Here is a tiny trained network, its code and every weight. The questions are about switching its units off for an input and a class, where a switched-off unit gives its printed mean instead of its output.

import numpy as np


def w(rows, s, z=0):
    codes = np.array(rows[::2]) - 128.0
    scale = np.full(codes.shape[1], s)
    scale[-1] = z or s
    return codes * scale


def f(y):
    return y / 2 * (1 + np.tanh(0.7978845608 * (y + 0.044715 * y**3)))


def log_softmax(a):
    a = a - a.max(-1, keepdims=True)
    return a - np.log(np.exp(a).sum(-1, keepdims=True))


def net(x, mask):
    res = np.array(x, float).reshape(1, 8) / 4 @ E
    y = f(res @ A[0][:, :-1].T + A[0][:, -1])
    res = res + np.where(mask, y, B[0][:, -1]) @ B[0][:, :-1]
    return log_softmax(res[-1] @ U[:, :-1].T + U[:, -1])


A, B = {}, {}
E = w([
[182,30,127,91,103,169,185,86,40,189,150,79],'x0',
[118,123,120,112,151,115,113,137,121,142,114,118],'x1',
[155,135,149,119,115,119,126,120,140,117,118,108],'x2',
[128,125,124,122,130,138,129,136,132,126,125,129],'x3',
[124,128,125,134,133,112,119,127,120,137,129,120],'x4',
[124,162,3,83,74,52,197,124,199,177,127,139],'x5',
[140,132,136,120,118,151,140,131,144,115,127,129],'x6',
[56,79,166,60,82,95,86,172,128,89,254,90],'x7',
],0.013)
A[0] = w([
[203,160,121,202,209,193,176,50,70,177,7,143,69],'neuron 1',
[121,103,246,225,239,184,52,126,71,43,71,150,84],'neuron 2',
[147,103,143,183,135,176,1,81,100,73,88,106,183],'neuron 3',
[91,118,148,129,137,143,132,75,169,153,129,117,128],'neuron 4',
[70,161,120,112,127,77,182,179,130,75,140,98,51],'neuron 5',
[75,166,129,98,141,145,154,48,110,103,130,117,127],'neuron 6',
[100,93,139,138,146,132,135,116,117,111,143,92,90],'neuron 7',
[139,73,181,133,105,142,125,159,116,124,150,152,79],'neuron 8',
[129,8,187,91,164,170,52,92,105,112,213,97,118],'neuron 9',
[118,90,52,69,70,64,201,113,190,166,155,104,5],'neuron 10',
[196,116,109,137,134,123,95,176,133,142,161,159,127],'neuron 11',
[55,178,182,156,120,110,40,184,186,91,112,165,41],'neuron 12',
[138,119,43,11,71,62,131,84,130,92,141,181,102],'neuron 13',
[185,31,94,97,64,170,166,65,84,240,117,110,19],'neuron 14',
[180,244,27,163,142,97,147,91,225,165,72,204,132],'neuron 15',
[88,168,151,157,205,82,44,159,226,19,160,179,109],'neuron 16',
[53,115,133,56,55,92,73,176,174,106,237,106,21],'neuron 17',
[92,176,103,167,142,105,143,144,196,127,57,143,113],'neuron 18',
[111,91,180,72,105,148,91,132,163,169,97,128,87],'neuron 19',
[143,72,68,93,108,80,195,87,135,175,141,118,120],'neuron 20',
[184,72,153,105,111,156,69,124,49,123,127,185,93],'neuron 21',
[119,135,183,122,141,114,156,166,107,161,151,118,89],'neuron 22',
[101,39,187,114,116,166,127,139,77,133,217,46,108],'neuron 23',
],0.0079,0.014)
B[0] = w([
[95,77,251,97,84,232,189,202,84,106,211,31,224],'neuron 1',
[203,184,166,178,188,130,94,144,211,215,165,114,215],'neuron 2',
[111,120,156,132,141,146,137,169,126,132,205,104,196],'neuron 3',
[135,96,133,151,128,132,120,138,129,146,93,128,128],'neuron 4',
[128,162,98,167,181,110,109,163,137,127,90,202,141],'neuron 5',
[118,113,168,112,145,125,81,147,127,120,118,173,128],'neuron 6',
[107,111,65,72,98,111,124,83,135,86,114,138,133],'neuron 7',
[92,135,122,79,120,94,100,48,86,102,47,162,139],'neuron 8',
[68,93,71,102,83,94,144,84,89,65,93,152,193],'neuron 9',
[96,70,219,65,60,254,172,195,26,57,200,37,165],'neuron 10',
[152,137,135,133,102,111,119,124,143,120,117,70,128],'neuron 11',
[109,28,180,73,46,175,197,123,64,94,197,79,168],'neuron 12',
[125,117,123,136,155,156,138,143,139,144,171,116,173],'neuron 13',
[203,166,181,179,223,163,72,179,221,232,163,152,169],'neuron 14',
[142,172,52,114,159,76,62,62,157,135,50,224,254],'neuron 15',
[148,114,159,146,133,206,188,167,106,126,233,118,203],'neuron 16',
[219,200,172,200,211,171,105,229,215,205,159,98,180],'neuron 17',
[104,210,74,141,122,110,18,41,117,126,72,202,188],'neuron 18',
[104,117,120,108,75,47,122,128,133,107,150,163,130],'neuron 19',
[123,163,175,161,121,154,127,187,157,180,161,124,174],'neuron 20',
[84,161,110,98,90,102,176,76,89,73,100,105,156],'neuron 21',
[127,115,142,138,123,96,132,93,77,111,101,167,129],'neuron 22',
[68,118,86,95,63,96,119,76,82,86,79,176,189],'neuron 23',
],0.0089,0.023)
U = w([
[157,183,136,188,205,141,118,160,234,194,140,158,168],'0',
[92,10,167,100,63,168,168,165,34,113,178,102,175],'1',
[80,121,54,95,77,51,116,41,95,86,11,189,3],'2',
],0.013,0.0054)

Each question gives the input, the list of numbers given to net, and the class t.
The units are the neurons (one row each of A and B). Each row of codes is followed by its name. A weight is (code - 128) times the scale printed after its matrix; where a second scale follows, it is the last column's (A, B and U).
mask holds one flag per neuron, in row order. A switched-off neuron (its flag False) gives its mean, the last column of its row in B, instead of its output. The means were averaged over made-up inputs and are rounded, as every weight is.
A unit's drop is (log p(t) with every unit on - log p(t) with that unit switched off) / (log p(t) with every unit on - log p(t) with every unit switched off).
The circuit of an input: a set's keep is (log p(t) with only the set's units on - log p(t) with every unit switched off) / (log p(t) with every unit on - log p(t) with every unit switched off). Starting from the 12 units with the biggest drops (on a tie, the unit counted first), units are removed one at a time, each time the one whose removal leaves the highest keep (on an exact tie, the one counted first), for as long as the keep stays at least 0.8.
circuit, biggest first: the units of the circuit, biggest drop first
top k neurons: the k neurons with the biggest drops, biggest first
drop when u is switched off: that unit's drop, to one decimal
input [1,4,-4,4,-1,-6,-5,-6], class 1: top 4 neurons : (neuron 1; neuron 15; neuron 17; neuron 14)
input [3,8,-8,5,-8,-1,-1,-6], class 1: circuit, biggest first : (neuron 1)
input [8,1,-6,-7,-1,-8,6,1], class 2: circuit, biggest first : (neuron 23; neuron 9)
input [0,-8,-7,0,2,6,-6,8], class 0: top 3 neurons : (neuron 17; neuron 1; neuron 12)
input [-7,8,-3,-2,-3,-1,-8,2], class 1: top 4 neurons : (neuron 12; neuron 16; neuron 15; neuron 14)
input [0,5,-8,-7,-1,4,5,6], class 0: top 3 neurons : (neuron 17; neuron 1; neuron 12)
input [-8,-8,0,3,4,-2,1,5], class 1: top 3 neurons : (neuron 12; neuron 15; neuron 16)
input [-1,6,5,3,5,0,-4,1], class 1: top 3 neurons : (neuron 15; neuron 2; neuron 17)
input [6,-4,-3,-7,-2,8,8,-1], class 0: top 2 neurons : (neuron 14; neuron 1)
input [-1,7,-6,4,4,1,-2,5], class 0: top 3 neurons : (neuron 17; neuron 1; neuron 10)
input [2,-7,-8,5,-2,-1,-3,-5], class 1: top 2 neurons : (neuron 1; neuron 17)
input [7,-6,1,-3,3,-3,-2,-8], class 1: top 2 neurons : (neuron 1; neuron 15)
input [-5,-6,6,-5,2,-3,-7,4], class 1: top 2 neurons : (neuron 12; neuron 15)
input [3,-2,-6,2,-4,-7,-2,-7], class 1: circuit, biggest first : (neuron 1)
input [4,4,-1,7,3,-3,2,-6], class 1: top 2 neurons : (neuron 1; neuron 15)
input [-4,8,8,6,6,-7,6,1], class 1: top 2 neurons : (neuron 12; neuron 15)
input [5,-4,-6,7,-1,-5,-7,-7], class 1: drop when neuron 15 is switched off : 0.1
